Below are the code and all the weights of a small trained network. Each question names an input and a target symbol and asks about switching units off, where a switched-off unit gives its printed mean instead of its output.

import numpy as np


def w(rows, s, z=0):
    codes = np.array(rows[::2]) - 128.0
    scale = np.full(codes.shape[1], s)
    scale[-1] = z or s
    return codes * scale


def f(y):
    return y / 2 * (1 + np.tanh(0.7978845608 * (y + 0.044715 * y**3)))


def softmax(a):
    e = np.exp(a - a.max(-1, keepdims=True))
    return e / e.sum(-1, keepdims=True)


def log_softmax(a):
    a = a - a.max(-1, keepdims=True)
    return a - np.log(np.exp(a).sum(-1, keepdims=True))


def net(x, mask):
    ids = ['βδεηθλμσφψω'.index(c) for c in x.split()]
    T = len(ids)
    res = E[ids] + P[:T]
    q, k, v = (res @ M[0].T for M in (Q, K, V))
    z = softmax(np.where(np.tri(T) > 0, q @ k.T / 4**0.5, -1e9)) @ v
    res = res + np.where(mask[0], z, O[0][:, -1]) @ O[0][:, :-1]
    y = f(res @ A[0][:, :-1].T + A[0][:, -1])
    res = res + np.where(mask[1:9], y, B[0][:, -1]) @ B[0][:, :-1]
    return log_softmax(res[-1] @ U[:, :-1].T + U[:, -1])


Q, K, V, O, A, B = {}, {}, {}, {}, {}, {}
E = w([
[151,96,62,131,66,120],'β',
[141,138,44,121,106,164],'δ',
[109,106,132,117,85,98],'ε',
[79,108,119,103,169,146],'η',
[111,102,123,140,109,167],'θ',
[138,137,60,107,59,108],'λ',
[191,93,137,115,139,153],'μ',
[200,90,165,78,110,60],'σ',
[196,176,103,230,80,122],'φ',
[214,157,178,150,182,96],'ψ',
[220,150,71,74,250,90],'ω',
],0.018)
P = w([
[128,107,114,145,182,92],'0',
[93,147,185,30,97,100],'1',
[187,101,97,103,231,73],'2',
[126,174,195,22,73,150],'3',
[220,125,73,113,202,133],'4',
[156,206,207,21,53,205],'5',
[251,139,58,102,187,170],'6',
[163,218,215,2,36,252],'7',
],0.0091)
Q[0] = w([
[153,116,18,80,77,172],'head 0',
[40,167,155,255,121,146],'head 0',
[19,170,208,97,61,163],'head 0',
[91,192,141,163,157,48],'head 0',
],0.022)
K[0] = w([
[220,77,117,107,98,212],'head 0',
[48,15,107,167,156,107],'head 0',
[3,105,135,98,99,189],'head 0',
[61,143,144,169,199,132],'head 0',
],0.021)
V[0] = w([
[143,130,193,169,149,165],'head 0',
[121,148,100,72,188,168],'head 0',
[99,152,99,143,140,152],'head 0',
[82,1,121,102,126,174],'head 0',
],0.016)
O[0] = w([
[163,55,148,149,117,55,69],'head 0',
[63,110,91,136,204,117,228],'head 0',
[92,160,95,178,105,107,2],'head 0',
[123,75,122,154,133,253,65],'head 0',
],0.012,0.0054)
A[0] = w([
[7,155,239,146,50,151,215],'neuron 0',
[175,197,158,22,141,145,143],'neuron 1',
[56,169,185,48,80,144,2],'neuron 2',
[102,212,203,41,54,140,173],'neuron 3',
[73,135,208,84,16,153,124],'neuron 4',
[151,98,103,188,32,197,79],'neuron 5',
[84,151,92,218,96,147,139],'neuron 6',
[135,108,77,34,78,157,146],'neuron 7',
],0.014,0.0063)
B[0] = w([
[249,32,141,207,107,181,153],'neuron 0',
[111,107,83,159,39,156,254],'neuron 1',
[130,173,23,58,174,76,162],'neuron 2',
[173,192,147,129,200,140,216],'neuron 3',
[11,65,122,151,60,60,176],'neuron 4',
[98,189,179,171,186,116,157],'neuron 5',
[106,151,95,87,12,96,139],'neuron 6',
[111,118,200,97,157,91,223],'neuron 7',
],0.018,0.02)
U = w([
[25,176,171,160,128,75,82],'β',
[74,108,144,208,100,129,132],'δ',
[94,222,135,59,111,197,168],'ε',
[78,204,128,203,88,210,174],'η',
[27,146,136,89,26,84,2],'θ',
[132,55,97,157,86,2,39],'λ',
[126,94,196,51,10,166,141],'μ',
[92,137,27,163,197,54,102],'σ',
[36,128,60,192,75,175,121],'φ',
[186,182,153,163,93,113,121],'ψ',
[193,96,143,82,229,107,216],'ω',
],0.0056,0.009)

Each question gives the input, a string of symbols that net reads in full, and the target symbol t.
The units are the heads (4 rows each of Q, K, V and O) and the neurons (one row each of A and B). Each row of codes is followed by its name. A weight is (code - 128) times the scale printed after its matrix; where a second scale follows, it is the last column's (O, A, B and U).
mask holds one flag per unit, heads first, then neurons. A switched-off unit (its flag False) gives its mean, the last column of its rows in O or B, instead of its output. The means were averaged over made-up inputs and are rounded, as every weight is.
A unit's drop is (log p(t) with every unit on - log p(t) with that unit switched off) / (log p(t) with every unit on - log p(t) with every unit switched off).
The circuit of an input: a set's keep is (log p(t) with only the set's units on - log p(t) with every unit switched off) / (log p(t) with every unit on - log p(t) with every unit switched off). Starting from all 9 units, units are removed one at a time, each time the one whose removal leaves the highest keep (on an exact tie, the one counted first), for as long as the keep stays at least 0.8.
circuit, biggest first: the units of the circuit, biggest drop first
unit that matters most: the unit with the biggest drop
top k neurons: the k neurons with the biggest drops, biggest first
input μ ω β, target σ: top 2 neurons : (neuron 7; neuron 1)
input μ μ μ ω δ, target σ: circuit, biggest first : (head 0)
input θ λ β φ μ, target ψ: circuit, biggest first : (head 0; neuron 3; neuron 4; neuron 1)
input μ σ λ, target μ: circuit, biggest first : (head 0; neuron 2; neuron 5)
input η δ σ, target μ: circuit, biggest first : (neuron 1; head 0)
input β ψ λ μ, target μ: top 4 neurons : (neuron 3; neuron 2; neuron 5; neuron 4)
input μ φ λ ψ λ θ λ, target ε: top 4 neurons : (neuron 4; neuron 0; neuron 3; neuron 7)
input μ ε β δ ε μ η, target ω: top 3 neurons : (neuron 1; neuron 4; neuron 6)
input θ β η β λ, target ε: circuit, biggest first : (head 0; neuron 4)
input δ μ ω ω φ μ ε, target ψ: circuit, biggest first : (head 0; neuron 4; neuron 2)
input β θ δ φ, target η: circuit, biggest first : (neuron 5; head 0)
input φ λ μ ψ, target ψ: circuit, biggest first : (head 0; neuron 3; neuron 1; neuron 4)
input λ σ θ β, target β: circuit, biggest first : (neuron 4; neuron 5; head 0; neuron 3)
input μ η β λ μ δ η λ, target σ: circuit, biggest first : (neuron 2; neuron 3; neuron 4)
input μ δ μ μ φ ψ μ, target λ: unit that matters most : head 0
input β β μ ω μ μ δ, target ω: circuit, biggest first : (neuron 1; head 0)
input μ β ω ε ε, target σ: top 2 neurons : (neuron 7; neuron 1)
input ε μ μ φ η, target ψ: top 2 neurons : (neuron 3; neuron 4)
input δ φ λ β ω λ λ, target σ: top 2 neurons : (neuron 1; neuron 7)
input λ μ ψ μ λ, target λ: top 2 neurons : (neuron 3; neuron 5)
input μ μ θ μ ε σ, target θ: top 4 neurons : (neuron 4; neuron 1; neuron 0; neuron 2)
input β θ θ θ, target δ: top neuron : (neuron 0)
